Below are the code and all the weights of a small trained network. Each question names an input and a target symbol and asks about switching units off, where a switched-off unit gives its printed mean instead of its output.

import numpy as np


def w(rows, s, z=0):
    codes = np.array(rows[::2]) - 128.0
    scale = np.full(codes.shape[1], s)
    scale[-1] = z or s
    return codes * scale


def norm(h):
    return h / np.sqrt((h * h).mean(-1, keepdims=True) + 1e-5)


def f(y):
    return y / 2 * (1 + np.tanh(0.7978845608 * (y + 0.044715 * y**3)))


def softmax(a):
    e = np.exp(a - a.max(-1, keepdims=True))
    return e / e.sum(-1, keepdims=True)


def log_softmax(a):
    a = a - a.max(-1, keepdims=True)
    return a - np.log(np.exp(a).sum(-1, keepdims=True))


def net(x, mask):
    ids = ['αβγεηθλμπψ'.index(c) for c in x.split()]
    T = len(ids)
    res = E[ids] + P[:T]
    q, k, v = (norm(res) @ M[0].T for M in (Q, K, V))
    z = softmax(np.where(np.tri(T) > 0, q @ k.T / 3**0.5, -1e9)) @ v
    res = res + np.where(mask[0], z, O[0][:, -1]) @ O[0][:, :-1]
    y = f(norm(res) @ A[0][:, :-1].T + A[0][:, -1])
    res = res + np.where(mask[1:9], y, B[0][:, -1]) @ B[0][:, :-1]
    return log_softmax(norm(res)[-1] @ U[:, :-1].T + U[:, -1])


Q, K, V, O, A, B = {}, {}, {}, {}, {}, {}
E = w([
[138,105,152,132,134,126],'α',
[132,111,137,151,137,132],'β',
[145,109,136,110,134,132],'γ',
[147,130,114,107,136,137],'ε',
[134,114,132,135,153,122],'η',
[142,129,152,118,118,122],'θ',
[136,122,142,148,111,142],'λ',
[130,133,127,159,130,133],'μ',
[2,130,153,116,134,123],'π',
[134,142,142,143,119,123],'ψ',
],0.048)
P = w([
[82,147,111,106,126,130],'0',
[119,162,151,119,160,162],'1',
[128,157,131,128,136,131],'2',
[83,161,143,108,154,156],'3',
[66,132,98,112,106,105],'4',
[126,101,91,138,81,50],'5',
[58,141,117,107,128,134],'6',
[138,170,176,126,172,174],'7',
[199,101,131,163,127,89],'8',
[58,156,161,107,165,180],'9',
[57,83,66,122,65,64],'10',
[124,84,100,149,121,66],'11',
[2,125,114,131,137,150],'12',
[139,102,157,163,188,131],'13',
],0.017)
Q[0] = w([
[149,64,96,138,64,28],'h0',
[6,151,199,88,164,212],'h0',
[22,79,57,100,59,71],'h0',
],0.018)
K[0] = w([
[247,145,122,161,139,136],'h0',
[3,163,154,75,159,217],'h0',
[228,201,234,144,236,233],'h0',
],0.014)
V[0] = w([
[103,158,79,254,85,146],'h0',
[88,52,79,176,242,144],'h0',
[70,16,214,180,94,168],'h0',
],0.0096)
O[0] = w([
[18,136,73,119,63,137,113],'h0',
[179,74,118,128,93,174,134],'h0',
[180,120,89,103,59,9,255],'h0',
],0.015,0.0048)
A[0] = w([
[79,150,147,128,192,116,154],'n0',
[5,175,167,134,162,112,1],'n1',
[169,156,39,110,125,124,128],'n2',
[92,132,204,157,175,233,22],'n3',
[153,138,161,177,176,38,231],'n4',
[127,75,130,121,58,194,223],'n5',
[122,70,196,204,93,88,189],'n6',
[106,156,182,80,177,89,152],'n7',
],0.016,0.0076)
B[0] = w([
[141,136,8,60,159,164,181],'n0',
[133,14,209,64,90,148,195],'n1',
[156,169,74,60,201,235,149],'n2',
[219,221,33,53,123,134,151],'n3',
[59,141,98,164,134,120,255],'n4',
[84,103,65,236,185,130,183],'n5',
[82,40,221,120,88,96,224],'n6',
[130,17,74,134,133,98,186],'n7',
],0.013)
U = w([
[185,54,16,137,64,111,2],'α',
[65,134,96,123,251,61,66],'β',
[204,119,116,102,99,40,127],'γ',
[98,205,102,110,92,78,182],'ε',
[150,181,120,108,155,149,235],'η',
[153,131,217,123,224,98,162],'θ',
[42,161,83,183,124,196,113],'λ',
[166,79,141,195,129,206,129],'μ',
[97,89,141,43,115,162,130],'π',
[118,130,130,136,138,123,140],'ψ',
],0.012,0.009)

Each question gives the input, a string of symbols that net reads in full, and the target symbol t.
The units are the heads (3 rows each of Q, K, V and O) and the neurons (one row each of A and B). Each row of codes is followed by its name. A weight is (code - 128) times the scale printed after its matrix; where a second scale follows, it is the last column's (O, A, B and U).
mask holds one flag per unit, heads first, then neurons. A switched-off unit (its flag False) gives its mean, the last column of its rows in O or B, instead of its output. The means were averaged over made-up inputs and are rounded, as every weight is.
A unit's drop is (log p(t) with every unit on - log p(t) with that unit switched off) / (log p(t) with every unit on - log p(t) with every unit switched off).
The circuit of an input: a set's keep is (log p(t) with only the set's units on - log p(t) with every unit switched off) / (log p(t) with every unit on - log p(t) with every unit switched off). Starting from all 9 units, units are removed one at a time, each time the one whose removal leaves the highest keep (on an exact tie, the one counted first), for as long as the keep stays at least 0.8.
units of the circuit, in order: the units of the circuit, biggest drop first
top k neurons: the k neurons with the biggest drops, biggest first
drop of u: that unit's drop, to one decimal
input μ π θ ψ θ θ α ψ θ ψ μ μ ε λ, target λ: units of the circuit, in order => [h0; n5]
input η θ μ ε, target μ: units of the circuit, in order => [h0]
input π β ψ θ μ π β ε ψ ε β μ ε, target η: units of the circuit, in order => [n3; h0]
input θ β λ π ψ θ ε ε ψ γ, target α: top 3 neurons => [n4; n6; n1]
input ψ ψ α α ψ, target π: top 2 neurons => [n1; n5]
input η μ γ, target μ: units of the circuit, in order => [h0; n5]
input γ ψ η η ε γ θ θ γ γ η, target β: top 2 neurons => [n4; n1]
input β π μ, target λ: top 4 neurons => [n1; n2; n4; n7]
input γ ε γ θ θ η ε η ψ γ, target η: units of the circuit, in order => [h0; n3]
input η μ ε θ θ π γ ε θ ψ, target ε: units of the circuit, in order => [h0; n1]
input ψ η γ ψ λ ψ ψ μ θ, target π: top 2 neurons => [n1; n5]
input π μ λ ψ, target ε: units of the circuit, in order => [n1; h0; n7]
input α θ μ θ α ε, target λ: drop of n6 => 0.0
input α ψ ψ λ, target γ: drop of h0 => 1.0
input β β μ β β π π γ, target α: drop of n0 => 0.1
input θ λ ψ θ γ θ, target π: drop of h0 => 1.1
input θ μ θ μ η ψ ε, target λ: top neuron => [n5]
